In the rows, zero is written as 128.
Each row is followed by its class.
106; 124; 105; 49; 134; 148; 112; 134; 162; 209; 143; 137; 126; 141; 118; 165; 129; 127; 120; 153; 139; 147; 148; 89; 154; 148; 81; 105; 94; 136; 115; 112 => M
146; 139; 185; 162; 190; 166; 124; 112; 96; 113; 88; 124; 118; 114; 153; 88; 160; 162; 127; 115; 112; 132; 148; 95; 156; 107; 148; 124; 119; 94; 137; 117 => Z
121; 133; 126; 79; 146; 156; 152; 144; 142; 127; 94; 183; 126; 143; 151; 154; 135; 111; 113; 174; 137; 136; 154; 139; 164; 128; 147; 141; 123; 131; 123; 110 => Z
132; 146; 124; 128; 110; 141; 140; 54; 133; 133; 99; 61; 151; 125; 147; 175; 141; 160; 111; 123; 151; 161; 150; 96; 169; 129; 121; 120; 105; 132; 117; 133 => M
100; 143; 91; 125; 125; 114; 141; 126; 144; 174; 118; 132; 116; 147; 101; 150; 109; 137; 154; 132; 144; 156; 130; 94; 109; 148; 126; 106; 99; 162; 101; 160 => M
143; 116; 116; 153; 179; 127; 140; 141; 133; 138; 157; 151; 128; 129; 141; 126; 131; 163; 133; 145; 134; 142; 155; 161; 153; 108; 132; 150; 134; 127; 138; 117 => F
127; 82; 112; 157; 170; 158; 118; 91; 65; 83; 124; 128; 144; 93; 135; 109; 165; 117; 162; 150; 151; 128; 137; 142; 189; 179; 138; 127; 134; 102; 112; 142 => M
121; 116; 136; 103; 163; 123; 135; 134; 177; 150; 116; 181; 118; 145; 133; 163; 118; 96; 163; 160; 133; 107; 131; 96; 157; 126; 148; 128; 110; 129; 131; 129 => V
122; 88; 165; 147; 182; 140; 111; 202; 124; 88; 184; 128; 135; 120; 147; 53; 166; 94; 118; 111; 109; 102; 115; 120; 71; 108; 131; 107; 117; 100; 172; 112 => X
142; 139; 100; 136; 106; 122; 124; 196; 165; 92; 182; 209; 148; 133; 166; 121; 130; 16; 126; 124; 155; 104; 134; 146; 62; 120; 150; 128; 84; 169; 134; 141 => J
160; 120; 213; 139; 191; 134; 111; 157; 81; 110; 163; 168; 60; 120; 128; 84; 125; 115; 128; 120; 122; 74; 141; 110; 166; 111; 146; 96; 121; 75; 107; 119 => X
106; 142; 104; 128; 126; 110; 140; 109; 145; 112; 142; 120; 148; 155; 152; 144; 145; 150; 150; 134; 141; 160; 126; 135; 97; 129; 151; 126; 115; 149; 143; 125 => M
113; 87; 88; 108; 152; 96; 126; 84; 145; 116; 96; 94; 136; 119; 140; 126; 166; 171; 87; 137; 126; 130; 126; 113; 97; 160; 137; 114; 137; 170; 170; 128 => Z
70; 106; 139; 158; 155; 114; 129; 173; 131; 154; 210; 115; 104; 141; 87; 139; 147; 108; 105; 104; 194; 167; 145; 96; 65; 119; 77; 112; 130; 117; 75; 131 => U
118; 125; 113; 142; 231; 66; 133; 124; 167; 75; 163; 120; 149; 112; 168; 185; 172; 121; 160; 135; 144; 160; 113; 168; 70; 130; 144; 116; 92; 126; 148; 116 => V
133; 114; 171; 128; 231; 136; 113; 217; 120; 178; 192; 172; 108; 86; 150; 122; 149; 110; 95; 121; 153; 129; 131; 129; 134; 115; 117; 145; 104; 97; 89; 106 => U
148; 72; 110; 147; 114; 140; 124; 121; 92; 14; 134; 182; 181; 115; 161; 131; 138; 61; 154; 147; 164; 120; 124; 181; 152; 154; 188; 155; 149; 134; 152; 146 => Z
113; 129; 138; 137; 87; 121; 183; 120; 107; 62; 104; 92; 90; 160; 100; 99; 154; 126; 144; 134; 142; 82; 99; 112; 106; 141; 194; 89; 161; 141; 119; 147 => X
96; 70; 116; 91; 107; 141; 81; 105; 110; 139; 152; 155; 106; 137; 125; 97; 120; 126; 135; 149; 136; 93; 128; 116; 160; 155; 102; 145; 128; 129; 163; 126 => M
111; 140; 31; 137; 132; 124; 122; 111; 136; 149; 101; 143; 185; 127; 109; 171; 131; 97; 137; 125; 181; 161; 158; 96; 95; 164; 132; 89; 102; 161; 81; 177 => F
133; 121; 76; 116; 177; 126; 120; 98; 142; 177; 138; 131; 137; 117; 91; 195; 120; 109; 123; 127; 178; 155; 172; 94; 136; 132; 92; 78; 86; 138; 96; 130 => U
75; 103; 102; 105; 104; 109; 133; 149; 162; 211; 146; 143; 60; 166; 90; 94; 102; 122; 112; 118; 139; 96; 115; 80; 57; 123; 82; 110; 159; 156; 128; 125 => U
144; 146; 119; 123; 131; 138; 125; 108; 116; 175; 144; 132; 126; 112; 124; 153; 124; 114; 110; 117; 188; 117; 160; 92; 162; 117; 118; 96; 92; 122; 66; 130 => U
141; 121; 159; 99; 137; 155; 122; 117; 140; 125; 137; 138; 110; 130; 151; 147; 137; 99; 140; 149; 141; 88; 126; 112; 183; 113; 116; 132; 115; 92; 130; 103 => V
83; 122; 93; 128; 136; 111; 140; 93; 168; 126; 60; 113; 134; 143; 137; 127; 119; 100; 123; 128; 134; 134; 149; 105; 105; 123; 70; 112; 124; 133; 161; 124 => P
129; 104; 103; 138; 105; 117; 123; 103; 174; 88; 139; 119; 190; 147; 168; 109; 143; 89; 146; 108; 149; 127; 132; 140; 84; 115; 117; 120; 132; 154; 180; 112 => P
130; 94; 39; 164; 176; 119; 127; 138; 168; 35; 171; 165; 177; 125; 153; 154; 176; 76; 129; 130; 171; 168; 152; 147; 53; 113; 113; 122; 83; 165; 200; 116 => Z
124; 111; 107; 115; 142; 95; 130; 157; 192; 156; 184; 115; 138; 106; 175; 123; 156; 87; 118; 124; 145; 104; 104; 121; 74; 124; 96; 111; 100; 141; 122; 117 => V
115; 116; 153; 76; 142; 168; 124; 168; 118; 207; 114; 158; 98; 138; 110; 107; 108; 125; 116; 157; 126; 105; 149; 110; 180; 138; 117; 120; 133; 116; 93; 136 => F
163; 69; 193; 153; 193; 148; 117; 153; 97; 122; 126; 119; 78; 99; 113; 96; 152; 131; 99; 110; 113; 111; 112; 111; 134; 143; 124; 155; 173; 116; 140; 135 => S
89; 123; 90; 129; 136; 107; 151; 125; 166; 146; 114; 108; 119; 131; 118; 126; 134; 111; 111; 146; 110; 141; 148; 115; 92; 134; 75; 105; 123; 137; 150; 122 => J
131; 127; 100; 143; 213; 121; 113; 137; 151; 141; 149; 171; 143; 115; 114; 182; 145; 137; 148; 137; 156; 182; 161; 136; 146; 131; 127; 142; 108; 126; 119; 105 => U
102; 120; 119; 159; 112; 111; 126; 144; 140; 159; 145; 107; 119; 149; 108; 120; 99; 103; 87; 99; 166; 152; 160; 114; 73; 119; 57; 124; 138; 146; 84; 148 => P
92; 135; 99; 130; 163; 89; 138; 186; 147; 149; 137; 122; 143; 135; 147; 101; 145; 108; 101; 104; 151; 132; 112; 118; 14; 132; 116; 99; 110; 157; 107; 141 => P
71; 83; 119; 75; 74; 101; 104; 79; 159; 112; 75; 130; 119; 159; 85; 139; 112; 111; 160; 137; 129; 112; 116; 84; 124; 154; 105; 117; 137; 143; 194; 141 => S
81; 103; 110; 105; 117; 123; 87; 126; 157; 141; 78; 125; 143; 144; 110; 110; 116; 106; 112; 129; 130; 130; 149; 92; 125; 147; 71; 123; 120; 134; 158; 130 => P
144; 122; 153; 129; 187; 154; 91; 119; 125; 120; 136; 136; 127; 107; 136; 149; 176; 100; 110; 103; 166; 145; 146; 118; 122; 155; 147; 132; 136; 127; 88; 123 => U
105; 137; 96; 183; 144; 117; 143; 137; 155; 130; 146; 124; 124; 136; 140; 89; 137; 110; 144; 110; 143; 157; 154; 158; 57; 112; 95; 115; 129; 146; 116; 142 => F
141; 135; 75; 181; 179; 106; 96; 155; 161; 53; 198; 200; 173; 93; 165; 136; 182; 78; 145; 144; 155; 159; 181; 165; 130; 124; 103; 139; 62; 124; 157; 98 => J
136; 120; 101; 74; 133; 114; 131; 153; 165; 176; 134; 169; 138; 120; 134; 165; 122; 107; 131; 147; 147; 116; 118; 111; 162; 140; 138; 116; 123; 136; 122; 109 => U
119; 72; 89; 131; 160; 91; 129; 145; 132; 48; 172; 153; 179; 105; 138; 171; 137; 49; 158; 140; 186; 122; 117; 148; 128; 128; 147; 95; 86; 123; 182; 133 => U
115; 107; 157; 64; 159; 172; 126; 182; 148; 224; 152; 190; 93; 164; 106; 142; 99; 100; 128; 137; 138; 102; 135; 77; 139; 110; 120; 119; 124; 128; 123; 130 => F
115; 142; 130; 83; 176; 140; 129; 185; 139; 191; 158; 178; 95; 143; 116; 154; 126; 132; 125; 150; 150; 128; 145; 108; 154; 115; 110; 118; 102; 115; 102; 117 => F
143; 89; 94; 182; 127; 125; 113; 212; 105; 61; 161; 159; 152; 105; 102; 69; 121; 63; 156; 136; 122; 126; 125; 166; 119; 158; 128; 114; 137; 116; 123; 150 => X
136; 121; 96; 144; 141; 87; 147; 157; 134; 127; 133; 142; 133; 125; 100; 157; 108; 100; 143; 126; 170; 131; 130; 107; 139; 138; 111; 91; 109; 139; 107; 149 => P
177; 137; 167; 160; 160; 150; 86; 98; 81; 119; 72; 126; 117; 94; 153; 108; 130; 188; 85; 111; 104; 130; 141; 129; 175; 126; 135; 196; 148; 105; 130; 123 => S
76; 100; 160; 152; 123; 107; 177; 112; 134; 116; 207; 68; 154; 145; 144; 95; 154; 157; 180; 142; 153; 143; 144; 155; 146; 77; 92; 85; 133; 75; 153; 95 => F
123; 119; 134; 144; 155; 95; 128; 109; 154; 89; 151; 150; 147; 128; 149; 146; 138; 95; 164; 104; 159; 143; 131; 147; 67; 112; 142; 124; 96; 149; 153; 138 => S
139; 104; 80; 111; 167; 71; 149; 125; 127; 81; 186; 142; 150; 115; 150; 178; 161; 82; 125; 118; 180; 96; 102; 104; 77; 144; 162; 58; 115; 132; 124; 131 => X
127; 129; 103; 156; 107; 140; 117; 105; 151; 43; 126; 121; 165; 142; 143; 105; 173; 105; 179; 126; 149; 146; 142; 169; 113; 135; 154; 124; 126; 149; 165; 132 => F
112; 137; 137; 87; 161; 146; 154; 127; 158; 150; 114; 155; 97; 134; 128; 177; 148; 90; 116; 146; 139; 106; 135; 86; 140; 125; 126; 124; 99; 136; 141; 117 => J
94; 119; 107; 156; 159; 153; 102; 157; 115; 76; 116; 110; 153; 115; 153; 98; 158; 124; 96; 121; 142; 151; 130; 186; 94; 119; 87; 204; 109; 129; 161; 112 => P
102; 78; 152; 97; 201; 70; 83; 172; 142; 163; 211; 148; 93; 109; 90; 119; 165; 105; 155; 93; 155; 119; 102; 60; 61; 156; 82; 55; 98; 116; 131; 131 => S
77; 82; 110; 93; 112; 114; 138; 110; 168; 161; 96; 76; 111; 152; 106; 119; 117; 116; 130; 146; 106; 102; 100; 95; 86; 149; 95; 105; 152; 142; 155; 140 => V
94; 99; 125; 142; 239; 76; 136; 114; 173; 46; 116; 163; 115; 118; 117; 190; 168; 58; 167; 129; 168; 163; 155; 109; 83; 130; 117; 81; 62; 134; 185; 143 => S
91; 108; 136; 124; 131; 110; 121; 128; 151; 155; 131; 147; 111; 164; 113; 113; 110; 113; 137; 120; 143; 125; 143; 99; 109; 123; 81; 119; 150; 125; 131; 119 => P
115; 77; 133; 149; 135; 158; 130; 164; 163; 130; 161; 84; 160; 115; 159; 53; 176; 80; 121; 123; 128; 96; 110; 119; 62; 125; 118; 120; 118; 142; 144; 134 => V
108; 89; 139; 143; 174; 95; 120; 155; 132; 117; 174; 55; 159; 86; 140; 107; 187; 151; 91; 103; 143; 155; 112; 124; 66; 129; 89; 114; 100; 123; 150; 125 => S
76; 112; 84; 108; 76; 128; 132; 109; 158; 141; 90; 124; 137; 155; 112; 118; 97; 106; 164; 143; 130; 126; 131; 127; 127; 129; 91; 119; 134; 137; 166; 141 => F
75; 131; 127; 113; 196; 111; 160; 143; 176; 91; 137; 141; 120; 133; 157; 174; 163; 101; 158; 156; 150; 158; 137; 121; 133; 102; 110; 115; 50; 117; 188; 109 => M
62; 99; 56; 148; 128; 107; 122; 105; 169; 92; 135; 118; 148; 144; 117; 125; 153; 75; 156; 120; 169; 155; 147; 133; 45; 143; 88; 100; 115; 158; 156; 153 => F
134; 115; 82; 104; 126; 164; 101; 172; 123; 93; 96; 193; 136; 121; 140; 114; 130; 47; 143; 143; 141; 98; 116; 148; 131; 159; 144; 137; 119; 140; 148; 151 => F
132; 130; 118; 137; 148; 120; 167; 97; 112; 161; 94; 98; 123; 132; 109; 171; 108; 153; 98; 123; 151; 155; 146; 97; 119; 132; 141; 100; 129; 150; 83; 161 => Z
